Where the symbols take the nodes:
l: QJ->FQ, BS->GH, SG->QP, HG->DT, ZN->DL, QQ->CJ, BC->QJ, FZ->GB, HR->FJ, BQ->JL, MD->PG, NF->MG, GQ->QQ, ZC->HR, SC->JC, FD->SG, HB->PJ, JL->SC, PG->GQ, FM->FT, QP->TD, DL->ZJ, DT->ZF, ZF->FD, PR->BC, FJ->BS, FQ->ZN, JR->FM, TD->ZC, LT->HB, PH->JZ, CT->PH, TR->MP, LD->HH, PM->CT, BT->PM, HP->PQ, FT->BT, PJ->HG, MG->TR, ZJ->FZ, MP->BQ, PQ->JR, FG->HP, HH->NF, JZ->PR, GH->LD, CJ->FG, JC->LT, GB->MD
e: QJ->GH, BS->FQ, SG->MD, HG->CJ, ZN->FJ, QQ->DT, BC->LD, FZ->TD, HR->DL, BQ->BT, MD->SG, NF->JZ, GQ->ZF, ZC->ZJ, SC->FM, FD->PG, HB->HP, JL->FT, PG->FD, FM->SC, QP->GB, DL->HR, DT->QQ, ZF->GQ, PR->HH, FJ->ZN, FQ->BS, JR->JC, TD->FZ, LT->PQ, PH->MG, CT->TR, TR->CT, LD->BC, PM->MP, BT->BQ, HP->HB, FT->JL, PJ->FG, MG->PH, ZJ->ZC, MP->PM, PQ->LT, FG->PJ, HH->PR, JZ->NF, GH->QJ, CJ->HG, JC->JR, GB->QP
z: QJ->BC, BS->FJ, SG->FD, HG->PJ, ZN->FQ, QQ->GQ, BC->PR, FZ->ZJ, HR->ZC, BQ->MP, MD->GB, NF->HH, GQ->PG, ZC->TD, SC->JL, FD->ZF, HB->LT, JL->BQ, PG->MD, FM->JR, QP->SG, DL->ZN, DT->HG, ZF->DT, PR->JZ, FJ->HR, FQ->QJ, JR->PQ, TD->QP, LT->JC, PH->CT, CT->PM, TR->MG, LD->GH, PM->BT, BT->FT, HP->FG, FT->FM, PJ->HB, MG->NF, ZJ->DL, MP->TR, PQ->HP, FG->CJ, HH->LD, JZ->PH, GH->BS, CJ->QQ, JC->SC, GB->FZ

In the rows, zero is written as 25.

The rows follow the links: the fewer symbols apart two nodes are, the more alike their rows tend to be.

Row, then node:
21,23,15,22,25,19,24,21,34,21,28,24,22,17,30,31,22,29,25,19,29,25,24,27,25,22,24,6,15,33,21,24,16,28,26,17,32,11,20,21,15,32,26,28,26,17,16,19,24: FG
35,26,34,28,22,35,28,29,22,30,22,25,24,33,22,19,24,21,26,35,19,22,27,22,26,28,25,41,32,18,22,24,37,23,22,31,13,33,27,22,39,14,24,28,24,28,33,26,16: MP
30,23,15,32,20,23,29,24,23,15,33,19,18,30,34,23,28,22,21,20,28,31,23,23,25,16,31,8,21,24,22,22,21,26,25,27,19,21,24,28,19,29,20,37,26,13,17,27,12: GH
29,30,33,18,19,27,28,27,20,26,27,19,27,33,29,23,24,31,17,28,32,27,31,31,23,30,41,36,23,24,26,26,13,20,29,28,15,40,32,19,24,29,28,27,23,29,23,32,16: QJ
35,25,17,28,20,27,31,26,22,16,34,18,16,29,35,24,25,21,21,23,27,28,27,27,24,17,33,13,22,25,18,22,18,23,25,26,17,21,22,24,22,29,22,39,24,15,17,27,8: LD
40,29,28,27,21,35,31,29,20,25,28,22,19,29,27,22,23,19,25,33,21,20,30,26,25,25,28,29,33,20,20,22,28,24,24,28,13,24,25,19,35,22,26,38,22,26,28,26,3: MG
31,27,33,29,23,32,25,29,23,32,20,26,28,33,22,21,27,24,25,33,21,23,24,19,28,27,24,42,30,19,24,26,38,21,26,31,13,38,26,26,37,15,23,22,24,29,33,24,21: BQ
28,21,23,32,22,27,25,30,14,24,28,21,26,37,24,15,30,24,19,20,23,34,18,20,25,13,28,28,26,22,27,25,31,21,25,31,11,39,27,34,26,16,16,26,26,19,24,29,20: PH
17,22,16,26,25,19,22,20,34,22,28,23,26,18,31,30,23,29,25,16,31,27,20,25,27,24,24,8,12,31,20,23,15,26,27,18,33,15,20,24,15,30,24,22,29,19,16,19,32: CJ
21,24,34,26,22,25,21,28,27,35,20,25,34,32,22,23,28,35,17,23,28,30,21,22,28,29,30,39,16,24,26,29,24,19,31,28,19,44,30,24,28,19,21,10,29,27,24,25,34: JC
13,21,24,31,26,19,18,19,37,29,17,28,31,19,23,28,27,27,26,22,26,23,20,17,28,31,21,24,17,22,26,26,30,25,25,22,35,23,22,28,20,26,24,12,30,25,24,22,50: PG
16,24,30,26,28,25,20,20,32,30,14,29,30,19,21,28,27,24,32,31,23,18,24,20,28,35,21,39,27,18,28,26,33,27,24,25,34,25,26,24,26,25,30,11,26,32,31,24,43: GB

Each walk starts at a row. The symbols on each line, taken left to right, move it on to the next node.
Each answer is a row, close to the row of the node it stands for.
29,20,22,33,25,28,25,30,14,23,28,22,24,35,23,17,31,21,22,22,18,33,18,19,24,12,20,26,27,23,26,23,37,22,22,33,13,34,24,37,28,14,15,27,28,20,26,26,19
e e e z l z z z: 36,27,22,26,19,29,32,26,24,18,34,19,16,30,33,23,23,20,23,27,27,26,28,28,24,19,33,16,29,23,19,21,19,25,22,26,14,23,24,20,25,26,24,41,23,18,22,28,3
z l e l z: 28,25,29,27,17,27,27,29,15,25,28,17,26,39,29,19,28,31,14,21,29,33,24,26,24,19,39,31,20,22,26,26,20,19,30,33,11,44,31,28,23,24,21,25,25,22,20,32,18
25,31,37,18,24,29,24,25,27,31,19,27,28,23,23,28,21,27,27,35,27,17,33,29,23,39,32,41,32,20,27,25,22,24,26,24,28,29,32,16,30,29,35,22,21,38,32,29,26
z e z e e e l: 23,31,37,20,25,27,25,23,30,31,18,29,29,21,22,28,22,25,28,35,25,16,33,27,25,38,27,42,31,21,28,26,26,25,24,23,31,28,29,18,29,26,35,20,22,37,32,28,34
z e l l e e e l: 25,31,38,16,22,28,27,24,24,28,22,23,27,26,24,27,20,28,23,33,29,19,33,31,24,37,37,40,32,21,25,28,16,24,27,25,23,32,32,15,27,29,34,24,19,35,30,32,21
38,29,29,26,21,34,30,30,21,27,25,24,20,30,24,21,24,19,26,36,20,20,30,25,25,27,26,36,36,20,22,22,32,22,23,28,13,26,26,20,36,20,26,34,21,26,31,26,8
l e z e e: 33,22,20,28,28,31,24,31,15,22,28,27,20,28,21,17,26,15,29,24,16,25,23,21,23,13,12,20,34,24,25,24,39,26,19,27,18,20,22,33,32,15,20,32,23,20,30,22,14
e e l e e e e: 31,19,20,31,25,29,25,30,13,21,27,25,21,32,20,17,31,16,26,24,16,29,19,20,23,13,15,24,32,22,26,22,39,24,22,30,15,27,23,36,30,14,15,31,26,20,28,24,19
25,25,34,30,22,28,21,29,25,36,19,24,33,32,22,21,28,32,20,24,24,28,21,20,29,29,28,42,21,22,25,28,31,17,30,29,14,42,27,24,31,15,21,11,28,29,26,24,32
z l l l e z: 26,25,15,22,27,21,26,22,29,21,30,24,20,16,30,29,17,26,27,20,26,24,25,29,23,22,21,7,19,31,18,23,14,29,25,17,31,7,20,20,19,30,27,32,23,19,20,19,18
z z z z l z z l: 14,21,20,32,27,18,19,18,37,26,19,27,28,16,26,28,27,29,25,19,30,25,19,19,27,28,22,19,14,26,24,25,25,26,27,22,36,20,21,26,18,27,23,12,31,20,18,20,44
15,22,19,29,24,18,22,19,37,24,23,26,27,19,29,29,26,31,26,16,29,27,19,23,27,25,24,12,11,29,21,27,20,26,28,19,35,18,21,27,14,31,22,18,29,18,16,19,39
l e z e l l l z e: 19,25,31,23,21,22,21,26,28,34,20,22,35,28,23,24,25,38,16,21,30,29,21,23,28,29,33,35,14,26,25,30,19,20,34,26,22,41,28,22,22,24,23,10,27,27,21,23,33
e l z l z: 28,25,14,20,28,22,27,24,27,20,32,25,18,17,26,29,20,22,30,22,24,21,26,29,23,21,19,7,24,33,20,22,17,28,22,16,29,8,20,20,23,29,27,36,22,19,24,18,12
39,28,23,25,19,31,33,26,22,22,31,20,16,30,31,24,22,19,23,30,23,22,30,28,25,22,30,23,31,22,18,23,23,24,22,27,13,24,26,20,31,24,25,41,22,22,25,28,3
e l z l l l z: 30,28,31,21,17,26,29,29,18,26,28,18,27,34,29,23,25,32,14,23,32,31,25,30,25,25,42,33,21,23,25,26,15,21,30,31,13,43,32,22,22,25,25,25,25,25,21,34,16
l l z e l z z: 26,20,13,32,22,23,27,22,22,14,33,21,18,28,32,23,30,21,20,16,26,33,19,21,26,13,28,8,19,25,21,21,23,24,24,28,22,21,21,32,19,27,17,31,27,12,15,28,21
28,24,34,30,22,32,21,29,23,35,19,25,29,33,19,20,26,27,22,30,20,27,23,16,29,27,25,43,26,19,25,28,36,20,27,32,14,40,28,25,34,14,20,17,25,28,29,25,27
z l e z e l z z e: 33,22,18,25,29,30,28,29,17,22,29,28,18,24,22,21,24,16,31,27,16,23,24,24,23,16,12,17,35,25,23,21,36,26,18,25,21,14,21,29,32,18,22,37,22,22,30,21,11
z z e l l: 18,28,32,19,22,21,20,26,29,34,22,24,33,27,25,27,22,38,17,20,33,26,24,27,26,32,35,31,13,29,26,30,14,22,33,24,25,37,28,18,19,28,27,13,26,28,20,25,33
